Here is a tiny trained network, its code and every weight. The questions are about switching its units off for an input and a class, where a switched-off unit gives its printed mean instead of its output.

import numpy as np


def w(rows, s, z=0):
    codes = np.array(rows[::2]) - 128.0
    scale = np.full(codes.shape[1], s)
    scale[-1] = z or s
    return codes * scale


def f(y):
    return y / 2 * (1 + np.tanh(0.7978845608 * (y + 0.044715 * y**3)))


def log_softmax(a):
    a = a - a.max(-1, keepdims=True)
    return a - np.log(np.exp(a).sum(-1, keepdims=True))


def net(x, mask):
    res = np.array(x, float).reshape(1, 8) / 4 @ E
    y = f(res @ A[0][:, :-1].T + A[0][:, -1])
    res = res + np.where(mask, y, B[0][:, -1]) @ B[0][:, :-1]
    return log_softmax(res[-1] @ U[:, :-1].T + U[:, -1])


A, B = {}, {}
E = w([
[126,135,74,1,155,139,182],'x0',
[186,152,161,121,95,50,145],'x1',
[164,138,142,93,98,253,139],'x2',
[113,63,145,52,35,124,214],'x3',
[82,21,140,184,94,77,75],'x4',
[155,26,210,134,238,98,131],'x5',
[93,103,189,187,163,215,16],'x6',
[220,64,178,174,73,177,166],'x7',
],0.0073)
A[0] = w([
[111,161,71,168,100,94,63,142],'N0',
[141,139,48,85,92,120,188,73],'N1',
[70,125,121,189,66,98,58,149],'N2',
[115,14,208,147,123,103,146,167],'N3',
[95,153,69,39,137,145,187,175],'N4',
[186,134,128,97,126,71,175,63],'N5',
[148,96,120,112,131,2,137,82],'N6',
[123,147,122,86,95,35,220,135],'N7',
[121,127,232,72,173,186,135,255],'N8',
[170,116,139,136,94,247,119,158],'N9',
],0.011,0.0053)
B[0] = w([
[57,94,109,159,160,124,81,192],'N0',
[100,150,59,77,187,127,227,216],'N1',
[101,91,127,188,140,114,78,203],'N2',
[163,91,255,174,137,215,129,215],'N3',
[88,52,112,70,190,177,140,253],'N4',
[138,152,66,141,87,45,127,183],'N5',
[213,180,169,171,70,136,159,202],'N6',
[157,157,88,127,85,109,168,245],'N7',
[136,111,127,245,108,99,53,217],'N8',
[235,148,140,162,78,181,211,221],'N9',
],0.0098,0.011)
U = w([
[111,181,62,2,151,89,178,4],'0',
[196,161,202,141,119,215,125,189],'1',
[59,126,116,136,234,78,11,228],'2',
[179,204,122,175,21,19,116,75],'3',
],0.0083,0.0037)

Each question gives the input, the list of numbers given to net, and the class t.
The units are the neurons (one row each of A and B). Each row of codes is followed by its name. A weight is (code - 128) times the scale printed after its matrix; where a second scale follows, it is the last column's (A, B and U).
mask holds one flag per neuron, in row order. A switched-off neuron (its flag False) gives its mean, the last column of its row in B, instead of its output. The means were averaged over made-up inputs and are rounded, as every weight is.
A unit's drop is (log p(t) with every unit on - log p(t) with that unit switched off) / (log p(t) with every unit on - log p(t) with every unit switched off).
The circuit of an input: a set's keep is (log p(t) with only the set's units on - log p(t) with every unit switched off) / (log p(t) with every unit on - log p(t) with every unit switched off). Starting from all 10 units, units are removed one at a time, each time the one whose removal leaves the highest keep (on an exact tie, the one counted first), for as long as the keep stays at least 0.8.
units of the circuit, in order: the units of the circuit, biggest drop first
unit that matters most: the unit with the biggest drop
k most important neurons: the k neurons with the biggest drops, biggest first
drop of u: that unit's drop, to one decimal
input [5,1,8,5,2,-6,-1,1], class 0: most important neuron	N1
input [0,2,3,0,-4,5,-2,4], class 3: units of the circuit, in order	N4, N8
input [-2,7,7,1,-4,4,2,-8], class 2: units of the circuit, in order	N9, N6
input [0,7,-5,-5,-3,5,-1,6], class 3: 3 most important neurons	N5, N4, N9
input [8,-2,8,-4,2,-6,8,-8], class 2: 2 most important neurons	N3, N6
input [4,7,4,5,6,-8,-2,8], class 0: 2 most important neurons	N1, N8
input [-6,-4,-8,4,1,4,-2,-4], class 1: 3 most important neurons	N3, N6, N5
input [-6,2,-2,3,-6,-2,-2,-4], class 0: units of the circuit, in order	N8, N3
input [-7,6,-7,6,2,7,-3,1], class 1: 2 most important neurons	N3, N8
input [-8,4,1,0,6,8,1,-6], class 1: 2 most important neurons	N3, N6
input [5,3,-4,-3,-8,2,-6,8], class 0: 2 most important neurons	N1, N4
input [-6,7,-5,-3,1,-2,3,4], class 2: 4 most important neurons	N9, N2, N0, N7
input [-1,-2,-6,4,3,-7,-1,-5], class 2: 3 most important neurons	N2, N0, N9
input [5,-2,-3,8,-6,-1,7,-8], class 2: unit that matters most	N8
input [-3,1,2,-7,-6,-2,6,-6], class 2: drop of N2	0.0
input [4,4,8,6,-8,5,-5,0], class 0: drop of N4	0.1
input [6,1,2,-8,2,-4,-2,0], class 2: drop of N9	0.6
